In the rows, zero is written as 128.
Each row of numbers belongs to one of the elements below and depends on some of the facts about them. Some rows are named. Which element is each other row?

Some elements and their rows:
stugol: [113 110 119 139 136 118 127 154 120 158 147  99 152 123 120 115  82  92
 132 127 105 110  84 133 138 117 120 133  61 119 139 141 119 127 133 159
 138 124 123 111 133]
libam: [109 142 147 116  89 134 116 141 135 119 192 148 135 124 126 134 124 126
 149 131 121 135 106 133 147 171 152 132 136 154 113 122 120 116 129 142
 141 126 113 125 134]
duban: [122 147 147 127 109 137 103 136 145 110 154 155 125 144 139 150 144 151
 140 133 139 125 131 128 150 149 141 140 170 119 124 112 123 105 135 118
 133 112 119 137 130]
brifi: [103 133 129 115 127 153 122 109 127 126 125 159 110 130 127 126 139 142
 126 118 133 123 145 131 133 118 128 137 134 111 135 136 129 124 142 110
 135 121 147 147 122]
branor: [131 117 115 148 162 124 119 144 134 153 104 109 138 136 141 122 118 118
 115 121 120 109 129 138 134 105 100 142 103  82 148 120 122 117 144 129
 144 108 145 127 132]
bruvim: [136 147 142 155 121 119 132 139 130 139 181 101 140 109 129 121 128 119
 154 129 129 149 115 138 141 168 147 124 127 150 112 109 128 131 153 140
 122 134  98 124 150]
soras: [147 134 117 154 136 136 134 130 111 128  86  99 135 122 127 119 138 155
 140 104 146 115 129 124 120 131 130 129 127  92 123 141 135 131 132 111
 119 120 129 140 130]
bonik: [135 134  80 162 111 150 114 135 149  96  93 168 174 165 135 162 115 133
  91 203 177 144 102 128  91 129  72  58 149 119 129  63 150 180 142 134
  84 121  70 169 172]
pliklen: [106 139 127 123 101 146 130 127 125 128 180 150 124 118 118 130 110 116
 150 133 119 135 106 134 123 151 136 117 135 160 122 142 111 134 137 141
 136 143 128 134 132]
gritri: [168 124  86 155 130 165  93 161 109 133 112 126 173 138 147 113 127 101
  88 198 199 151  99 108  94 138  45  69 168  98 101 113 123 175 125 120
  85  99 117 160 198]
sumuskas: [149 106 116 139 143 118 134 122 119 134  94 132 106 144 132 130 133 140
 130 105 139 125 146 134 117 113 122 135 142 125 119 108 145 138 128 128
 115 139 132 132 119]
floflabus: [100 108 126 106 126 141 111 118 133 101  97 146 107 126 121 142 144 164
 139 113 129 113 147 125 114 128 143 134 159 138 127 140 128 109 114 117
 111 132 138 126 109]
rebredem: [ 93 116 122 105 103 132 132 127 117 121 135 136 117 113 106 131 111 124
 147 120 106 122 119 128 110 138 148 130 120 166 126 155 118 135 106 150
 126 156 136 113 114]
droguzan: [138 142 143 118 105 127 107 131 139 108 150 165 124 150 141 153 153 149
 141 128 151 130 137 128 145 149 135 142 171 120 121 105 127 101 137 112
 134 118 125 135 119]
kastaflel: [ 91 120 120 116 145 137 103 131 140 143 128 144 127 135 135 130 118 126
 122 121 101  99 127 139 131 105 102 150 115  97 159 134 110 107 139 130
 153 111 161 130 122]
boza: [123 152 146 129 112 137 106 134 143 105 152 156 120 139 142 146 144 152
 139 136 140 120 131 129 145 155 136 144 176 116 126 109 124 103 133 111
 136 107 122 138 133]
zate: [ 81 115 128 120 112 134 133 117 120 134 152 146 101 113 112 124 108 117
 137 113 100 135 128 137 126 135 144 131 117 164 124 139 121 141 118 149
 123 144 142 119 126]
grugrer: [117 158 141 132 131 145 111 123 148 115 157 146 112 139 148 145 150 155
 147 129 138 125 145 134 143 143 141 140 182 116 138 115 120  96 150 108
 134 107 125 143 133]
plibes: [145 133 119 147 131 132 140 126 122 121  87 107 139 122 125 125 143 147
 129 119 140 113 130 122 122 124 131 119 121 102 129 129 136 137 134 116
 125 125 121 140 129]

There are 4 kinds of fact about the elements: ρ, σ, μ, ζ.
ρ: uses; σ: is of sort; μ: points at; ζ: belongs to class
libam σ:524 ζ:a
boza σ:524 μ:floflabus,danu ζ:a
grugrer σ:524 μ:kemu,zogrus ζ:d
skagrestir ρ:laneflan,paskoses,tragor,poflek σ:404 ζ:f
zetrigrok ρ:trastom σ:404 μ:sofuvul,todu,fistibak,flikol ζ:d
grogril σ:294 μ:tupak ζ:a
fefu ρ:trutros σ:404 μ:flikol ζ:d
duban σ:524 μ:drakeskun,zefler ζ:a
brifi σ:532 μ:dralu ζ:d
fligru σ:187 ζ:b
drakeskun ρ:trefo σ:404 ζ:b
laneflan ρ:dreflur,sopedran σ:532 ζ:f
drebas σ:532 μ:dastuk ζ:b
kastaflel σ:404 μ:plafli,grostum ζ:d
sopedran σ:187 ζ:f
skedror ρ:gaplal,gritri σ:294 μ:pliklen,ragik ζ:e
sumuskas ρ:zogrus σ:294 μ:giklu,fasu ζ:b
plizupor ρ:sopedran,poflek σ:294 ζ:b
kemu ρ:trutros σ:532 μ:trefo ζ:d
tafloklus σ:187 ζ:b
ginupun σ:187 μ:sizem ζ:a
mamu σ:871 ζ:b
staplal σ:404 μ:rutrak ζ:a
tastal σ:524 μ:skifak,dogrek ζ:c
tibuk σ:187 μ:rasi ζ:b
branor ρ:milik σ:404 μ:zate ζ:d
paskoses ρ:trutros σ:532 μ:plaskopem,zugrol,libul,zagek,zefler ζ:b
skifak σ:294 μ:rutrak ζ:a
floflabus σ:187 μ:drakeskun,bodrar ζ:c
skopos ρ:gaplal,vamol,poflek σ:524 μ:staplal,lafluk,grogril ζ:b
trefo ρ:poflek σ:871 μ:skifak,rutrak ζ:e
grostum ρ:fefu σ:532 ζ:e
zitrir ρ:fefu,ginupun,trutros σ:524 ζ:a
klomen σ:294 μ:gromol,tragor ζ:b
peto ρ:grostum σ:524 μ:trefo,grostum ζ:b
plibes ρ:zugrol,dresto σ:532 μ:vilar ζ:c
tragal ρ:bodrar σ:524 ζ:c
brapleflem σ:404 μ:milik ζ:b
trudidur ρ:trutros σ:404 μ:lafluk ζ:f
dastuk ρ:pluni σ:404 ζ:a
pliklen σ:163 ζ:b
trutros σ:871 ζ:b
plero ρ:trefo σ:524 μ:sakugur ζ:d
flisupek ρ:dreflur,fligrol,plafli σ:187 ζ:c
sistu ρ:gromol,fugra σ:404 ζ:e
stigram ρ:flipin,zugrol,plafli,bonik σ:532 μ:banubes ζ:c
rasi ρ:trutros σ:404 μ:brestol ζ:e
dostam ρ:gaplal σ:532 μ:flobor ζ:e
plafli ρ:trutros σ:163 ζ:b
nadak σ:524 μ:bonik,grogril ζ:d
tridem σ:294 ζ:d
dravel σ:187 μ:sopedran,kemu ζ:f
tragor σ:871 ζ:b
floniros σ:524 μ:sutodrer ζ:b
gelus ρ:tragen,gritri σ:187 μ:branor,grugrer ζ:c
drodro σ:187 μ:trefo ζ:d
dreflur ρ:fefu σ:187 ζ:a
pluni σ:187 μ:trokle,nudusim ζ:a
plaskopem σ:163 μ:plizupor ζ:e
todu σ:532 μ:zugrol ζ:b
gela ρ:lafluk,trutros σ:294 ζ:e
pubogri σ:294 μ:grugrer ζ:e
dresto ρ:fefu,trutros σ:871 ζ:a
fistibak σ:524 ζ:a
skoplino σ:163 μ:branor,fistibak ζ:a
gomek ρ:gritri σ:532 μ:giklu,pali,grogril ζ:b
zagek ρ:rasi,vamol,dresto σ:187 μ:tastal ζ:c
danu σ:187 μ:ploken,floleti,sopedran ζ:a
giklu ρ:dreflur,fugra σ:532 μ:dogrek ζ:b
kasto σ:532 μ:sakugur,sistu ζ:d
libul ρ:dreflur σ:163 μ:tastal ζ:a
lival σ:404 μ:rasi ζ:b
zugrol ρ:gaplal,trutros σ:187 μ:sopedran ζ:c
pidral σ:532 μ:libul ζ:a
fatu ρ:skifak σ:524 μ:floleti ζ:a
trogemun ρ:skifak σ:404 ζ:a
nozitel ρ:klapam σ:163 μ:flobor ζ:b
fligrol ρ:ginupun,grostum σ:404 ζ:a
pali ρ:bonik,trutros,dresto σ:187 μ:zate ζ:b
tragen ρ:plafli,trutros σ:187 ζ:e
tibrim σ:532 ζ:a
doti ρ:giklu σ:294 ζ:d
nudusim ρ:fefu σ:294 μ:trastom ζ:a
sakugur σ:404 μ:dogrek ζ:e
rebredem σ:294 ζ:c
tupak σ:163 μ:sofuvul ζ:a
flikol ρ:poflek σ:294 ζ:c
klefli ρ:fefu,zugrol σ:294 μ:stigram,skopos,tragor ζ:a
zogrus ρ:milik,bonik σ:187 ζ:a
ruvefi ρ:nadak,trudidur,fefu σ:532 μ:briklo,ragik ζ:c
bodrar ρ:trutros σ:524 μ:stugol ζ:d
vukol σ:532 μ:trastom,ginupun,plafli,gritri ζ:c
grekan ρ:pali,gritri σ:871 μ:skopos ζ:b
sutem σ:187 μ:nudusim,skifak ζ:a
resken ρ:trudidur,zagek σ:532 μ:pliklen,plizupor ζ:e
breser ρ:flipin σ:163 ζ:a
malanin ρ:tragor σ:871 μ:lafluk ζ:a
trastul σ:524 μ:brestol ζ:f
briklo σ:524 μ:giklu,dogrek ζ:b
trastom σ:187 ζ:a
floleti σ:871 μ:plafli ζ:f
stazol σ:187 ζ:c
fugra σ:163 μ:plizupor ζ:a
droguzan σ:524 μ:pali,sakugur,gomek ζ:a
sizem ρ:zugrol σ:294 μ:plafli ζ:e
banubes σ:294 μ:tupak ζ:f
vilar σ:532 μ:drusol ζ:b
drusol ρ:tragen,grekan,skopos,gritri σ:871 μ:staplal ζ:b
milik ρ:nadak,trutros σ:532 ζ:b
zate σ:294 ζ:d
stugol ρ:giklu σ:404 ζ:e
gatras ρ:dreflur,gaplal,milik σ:294 ζ:a
bagos ρ:nadak σ:404 ζ:b
fasu ρ:gromol,trutros σ:524 μ:brestol,plaskopem ζ:e
gromol ρ:poflek σ:187 ζ:b
soras ρ:nadak,gritri σ:532 μ:ginupun ζ:c
brestol σ:404 μ:brapleflem,stugol ζ:e
lafluk ρ:plibes σ:187 μ:sizem ζ:f
bonik ρ:gaplal,fefu,sopedran σ:163 μ:plizupor ζ:a
zefler σ:532 ζ:a
gaplal ρ:trutros σ:871 ζ:e
sutodrer σ:187 μ:briklo,drodro,zefler ζ:f
ploken σ:524 ζ:d
vamol σ:187 ζ:f
trokle σ:524 μ:grugrer,skagrestir ζ:a
flobor σ:294 ζ:b
flatrek ρ:trudidur,fefu,soras σ:524 ζ:c
ragik ρ:bonik σ:871 ζ:f
sofuvul ρ:laneflan,zetrigrok σ:404 ζ:b
bruvim ρ:bodrar,vamol,dresto σ:524 ζ:d
votis σ:404 μ:pali,skifak ζ:f
brubir σ:532 ζ:c
rutrak σ:187 μ:dogrek ζ:c
dralu ρ:bonik σ:524 μ:daplas ζ:b
klapam σ:294 μ:staplal,resken ζ:a
poflek ρ:fefu,trutros σ:294 ζ:c
daplas σ:871 μ:sofuvul,trefo ζ:c
flaplok ρ:milik,trudidur,bruvim,vilar,trutros σ:404 μ:brubir ζ:c
gritri ρ:dreflur,poflek,trutros σ:871 μ:plizupor ζ:a
dogrek σ:404 ζ:c
flipin ρ:dreflur,plafli,poflek,dresto σ:404 ζ:a

Name these rows:
No name comes twice in this set of rows, the named rows included.
[138 113 148 107 146 112 138 114 128 137 140  77 126  92 129 103 130  98
 110 147 112 159 141 113 131 128 137 108 122 189 108 153 129 139  84 138
 100 144 125  86 149]  tragen
[121  92 139 100 121 127 113 115 129 109 106 162  96 142 131 140 139 145
 123 107 134 120 156 128 128 126 143 149 148 133 119 121 138 119 109 119
 117 131 141 125 102]  sutem
[136  92 116 162 131 108 134 168 115 169 129  80 165 115 121 104  92  92
 125 118 106 114  84 137 135 137 117 134  59 106 119 124 122 137 132 162
 136 119 124 105 143]  flipin
[154 188 144 148 109  95 172 117 143 123 151  99 180 103 120 119 134  94
  88 184  94 170 116 109 144 116 116  86  87 132 142 121 117 158 112 136
 167 145 104 117 148]  dresto
[138 109 121 100 142 123 108 135 130 136 123 161 127 156 137 136 110 118
 126 120 133 104 129 125 133  90 102 152 100  97 153 134 120 102 138 134
 151 114 157 125  99]  votis
[142 169 131 149 101 106 154 132 150 106 157 102 170 116 115 146 127 139
 152 153 112 143 109 131 133 154 155 103 111 160 129 106 126 136 147 142
 135 150  73 120 129]  flatrek
[159 154 149 124 172 113 142 104 136 127 112  86 120 102 147 106 175 121
  91 147 120 152 184 109 139  98 114 117 159 121 134 145 124 118 108  98
 135 115 150 119 146]  kemu
[126 105 116 152 124 121 145 146 106 147 113  75 129 102 107 109 113 122
 148  93 123 123 104 131 114 151 146 126 104 153 108 141 133 150 113 149
 103 144 122 109 137]  flikol
[102 111 127 123 119 141 112 121 124 116  98 164  97 149 129 139 130 143
 115 113 127 117 140 131 118 125 127 140 157 120 131 124 132 127 104 126
 119 127 144 133 118]  klapam
[131 126 140 114 138 105 146 116 124 135 137  86 118  99 125 103 127  93
 108 147 113 159 131 110 127 117 131 113 126 184 121 154 125 142  83 142
 113 144 129  95 145]  gela
[156 155 129 134 179  83 149 107 181 125 109  94 178 117 143 130 145 102
  74 203  84 157 155 118 134  64  86  96  93 123 175 109 116 134 124 128
 166 131 123 103 133]  fefu
[116 105 118 137 121 112 132 151 132 146 135 113 166 122 117 125  91  96
 119 139  89 115  85 135 132 126 120 126  57 115 137 118 123 138 129 158
 155 128 124 111 127]  fligrol

Now the same elements, written a new way:
Some rows with their names:
grekan: [119 130 144  93 115 135 120  99 122 147 127 134 160 124 144 124 119  97
 112 130 112 137 108 126 115 135 106 126 121 134 161 158 132 121 123]
skagrestir: [128 144  88 170 107 142  91 115  95  90 136 134 131 116 148 188 157 128
 135 135 146 156 134 124 119 142 122 143 159 115 118 156 138 116 136]
brifi: [136 102 135 135 132 138 154 134 142 137 118 147 120 136 107 113 108 138
 134 118 128 105 127 128 122 128 133 109 110 132 132 103 113 119 156]
drebas: [120 105 128 132 133 135 146 127 133 116 138 152 123 131 127 111 120 134
 129 125 113 110 122 113 132 131 114 118 116 127 140 107 132 127 171]
flisupek: [146 155 119 160 126 142  88 119 111  91 143 107 129 129 148 162 159 109
 127 138 126 155 129 113 119 105 123 138 174 118 146 142 154 107 119]
sopedran: [ 92 174 115 132 133 130 100 155  70 119 159 120 101 121 156 155 110 121
 126  92 133 161 151 116 135 110 135 139 144 109 101 128 136 125  98]
peto: [122 126 127 105 114 130 140 101 143 137 126 141 150 111 139 138 115  98
 100 130 118 128 106 125 107 138 109 131 120 126 148 144 127 122 137]
staplal: [151  87 117  86 115  87 153 153 167 156 107 151 165 110 119 104 117 127
 133 151 135  97 118 152 123 143 140 120  87 140 106  93  92  93 157]
fistibak: [141 119 105 156 130 135 123 157 108 111 139 138 104 135 130 126 139 178
 139 105 140 160 174 138 129 125 144 133 153 126 110 120 139 120 140]
droguzan: [143  93 136 103 128 117 153 138 148 155 111 146 139 125 104 106 118 143
 139 146 125 119 132 144 123 140 143 111 103 139 117 103 113 113 142]
vamol: [100 158 118 143 150 114 101 151  89 124 158 111  96 133 161 135 116 117
 115  95 138 141 175 126 155 113 121 137 153 108 124 128 126 133 103]
zefler: [144 122 109 173 139 139 123 159 114 100 139 137  94 135 125 139 135 169
 145 108 148 142 170 127 131 120 143 122 155 113 114 103 124 114 155]
resken: [134 148 188 182 169 146 101  89 124 125  86  77 115 183 121  90 189 107
 212 185 157  44  71 111 179 157  97 114 104 164 146 169 128 182 107]
dralu: [116 127 140 102 112 139 143 100 133 137 121 139 150 116 134 135 113  93
 102 130 114 128  97 122 103 137 102 129 117 132 148 154 126 139 132]
sutem: [151  97 149  96 147 120 141 147 149 154 131 134 137 125 116 112 110 130
 140 142 131 112 129 142 110 120 142 115 116 139 119  90 113 102 146]
drodro: [143  89 152  87 130 133 160 136 157 163 132 145 131 118 111 111  85 120
 114 130 112 130 119 144  95 107 138 106 106 133 132  97 117 102 146]
klefli: [149 126 156 109 130 145 133  99 149 155 115 110 131 117 112 146 118 105
 109 155 147 141 110 146 110 125 123 132 138 126 133 148 116 144  98]
floniros: [119  98 128 110 125 129 149 121 136 129 132 151 138 130 120 103 124 144
 128 128  94 125 126 126 121 135 122 115 106 137 133 117 146 138 153]
flobor: [121 121 104 135 137 130 126 144 112  85 173 121 114 128 124 119 142 169
 120 122 115 168 166 115 125 114 134 141 152 129 123 105 171 154 140]

Name these rows:
No name comes twice in this set of rows, the named rows included.
[115 160 102 165 128 129  95 145 103 106 129 122  96 132 149 163 123 123
 119  96 144 139 152 107 140 116 132 143 158  98 127 134 114 129 116]  grostum
[133 112 138 142 128 143 153 105 137 126 126 148 115 148  99 118 111 138
 135 111  95  99 123 120 138 123 125  93 112 134 147 114 125 126 156]  vukol
[141 137 132 134 119 126 119 107 152 117 118 125 147 124 136 152 142  80
 119 154 121  96  99 113 138 132 115 127 140 121 163 133 113 122 132]  ruvefi
[123  98 146 114 126 130 160 104 129 153 131 145 122 136 109 119 105 145
 135 127 101 111 130 136 118 134 118 108 101 136 118 121 132 135 144]  trastul
[113 184 180 180 168 154  69 102  75  71 135  59 108 181 120  78 223 132
 224 192 159 102  70  98 175 158 112 145 121 169 119 165 191 206  91]  plizupor
[132  97 140  83 112 127 162 112 136 155 129 162 146 128 108 116 102 135
  98 112  65 129 132 145 110 114 131 103 110 143 151 119 137  96 132]  daplas
[121 117 152  90 112 146 153  71 146 149 112 137 144 122 135 135 103  91
  90 129 115 119  86 129 109 141  96 122 115 126 158 160 124 137 131]  skopos
[163  86 118  51 136  53 153 193 188 165 136 119 165  83 121  81 102 120
 111 173 132 100 138 148 127 127 166 139  89 136 106  56  98 118 136]  skifak
[103 171 108 137 135 136 102 154  91  95 158 110 110 123 162 145 136 119
 125 101 133 161 133  99 134 112 130 144 156 113 136 138 144 133 114]  gromol
[112 153 154 107 136 141 139 105 134 159 128 123 128 140 140 133 100  85
 101 113 104 121 110 123 136 108 117 112 128 117 153 136 113 122  98]  zugrol
[134 131 163 127 122 143 124  84 137 155  99 119 142 144 114 141 133 106
 140 157 128  98  81 137 118 141 111 120 111 149 140 163 127 146 108]  fasu

The same elements again, as new rows of numbers:
Some elements and their rows:
zogrus: [ 59 112 132 131 106 130 149 128 128  93 110 126 143 136 127 124 129 138
 130 117 112 139 117 113 109 101 112]
sopedran: [109  78 106 140  93 114 152 144 130  80 107 123 108  98 121 144 117 135
 109 103 112 123  99 141 123 105 120]
skedror: [123 151 132 140 124 132 102 125 120 116 133 122 145 139 137 137 137 136
 151 148 136 184 133 120 137 151 114]
grostum: [ 97 119 119 136 101 128 139 115 139  94 104 126 119 117 114 124 125 141
 130 111 117 174 120 114 111 130 123]
kastaflel: [169 126 150 147 112 136  91 152 153 128 162 119 134 142 113 126 130 146
 135 133 127  95 112 138 110 139 121]
paskoses: [142 120 129 137 113 133  98 129 126  99 143 135 122 123 142 127 140 145
 134 146 116 180 110 137 149 146 116]
stazol: [120 121 124 117 143 132 130 142 137 113 138 135 121 133 112 126 108 113
 141 117 126 100 104 126 128 130 119]
vamol: [120  81 120 122 101 101 133 135 118  80 134 140 106 121 145 116 126 129
 125 103 121 118 121 138 120 129 109]
breser: [ 93 141 146 144 120 125 106 133 125 105 125 126 120 125 123 146 153 145
 140 140 137 171 118 117 138 122 109]
rebredem: [115 144 134 127 120 124 120 130 150 119 136 130 105 137 100 134 113 130
 143 124 135 138 113 121 130 150 123]
dresto: [122  98 133 121  95 115 117 123 122  93 130 131 114 113 141 115 153 143
 127 114 133 152 125 119 122 126 108]
flatrek: [ 85 157 125 147 144 115 130 131 123 107 117 138 136 140 137 117 131 126
 149 123 124 146 143 119 138 129 113]
tibrim: [122 131 148 124 111 121 108 128 154 116 137 133 110 133 107 141 117 138
 145 132 118 136 100 117 118 142 127]
sizem: [102 145 134 132 112 125 122 123 131 112 127 128 134 144 129 124 128 142
 146 134 132 178 136 106 119 143 114]
brifi: [156 128 145 132 129 119  85 131 143 120 160 138 118 149 115 133 113 140
 153 147 127 133 102 126 125 144 133]
stugol: [107 124 135 151 119 180 125 146 169 104  82 105 155 118 107 161 165 142
 118  83  94 123 121 129 138 146 125]
brestol: [132 114 151 116 129 163 100 147 177 121 116 114 137 126 102 139 162 127
 124  78 107  98 125 125 135 167 125]
gomek: [106 134 130 154 116 134 121 129 134 102 129 133 125 128 135 126 140 151
 135 148 112 179 118 118 136 136 114]
ruvefi: [127 164 128 147 137 127 110 122 120 109 141 143 141 147 148 110 141 132
 163 139 131 163 149 121 142 140 114]

Which element is each row?
No name comes twice in this set of rows, the named rows included.
[ 78 105 137 117 116 122 140 120 160  81  91 126  96 104 127 139 160 129
 118  79  85 145 145 110 145 178 103]  milik
[118 147 131 150 105 116 107 126 114 106 147 138 144 145 145 130 130 146
 154 160 137 165 131 112 134 136 110]  klefli
[ 90 210  14  95  89  99  91 156 175 122 115 156  73 141 122 204 161 126
 102 161  98 138  97  67  72 133 138]  flobor
[172  97 156 110 143 161  77 149 171 109 150 125 130 130 131 136 175 122
 127  98 100  86 129 133 162 195 113]  lival
[135 114 221 182 135 163 131 124 118 119 146 100 203 139 135  50 125 158
 176 102 137 115 164 163 164 136  99]  flaplok
[113 126 134 148 110 141 142 144 176 132 117 110 134 129  98 118 129 145
 129  96 113  99 111 129 106 118 127]  dogrek
[108 129 126 158 129 132 108 138 136 112 122 128 126 130 112 170 124 150
 141 154 124 170 113 134 140 136 123]  doti
[131 109 133 124 124 152 104 128 156 102 107 129 136 115 136 119 184 133
 122  59  95 112 163 122 148 172 116]  rasi
[ 85 101 109 142  91 140 160 140 122  94 113 117 129 116 120 130 111 154
 119 132 114 159  81 123 103  92 118]  gromol
[139 132 133 126 100 126 106 131 135 125 161 137 121 148 114 123 104 146
 144 168 139 151  96 127 112 143 114]  klomen
[184 103 133 152  85 107 108 134 130 109 161 135 138 126 152  83 154 152
 129 119 128 121 135 147 114 128 102]  trudidur
[131 126 123 167 106 128 113 145 128  97 119 130 112 118 125 164 127 146
 132 142 113 171 109 143 149 129 126]  laneflan

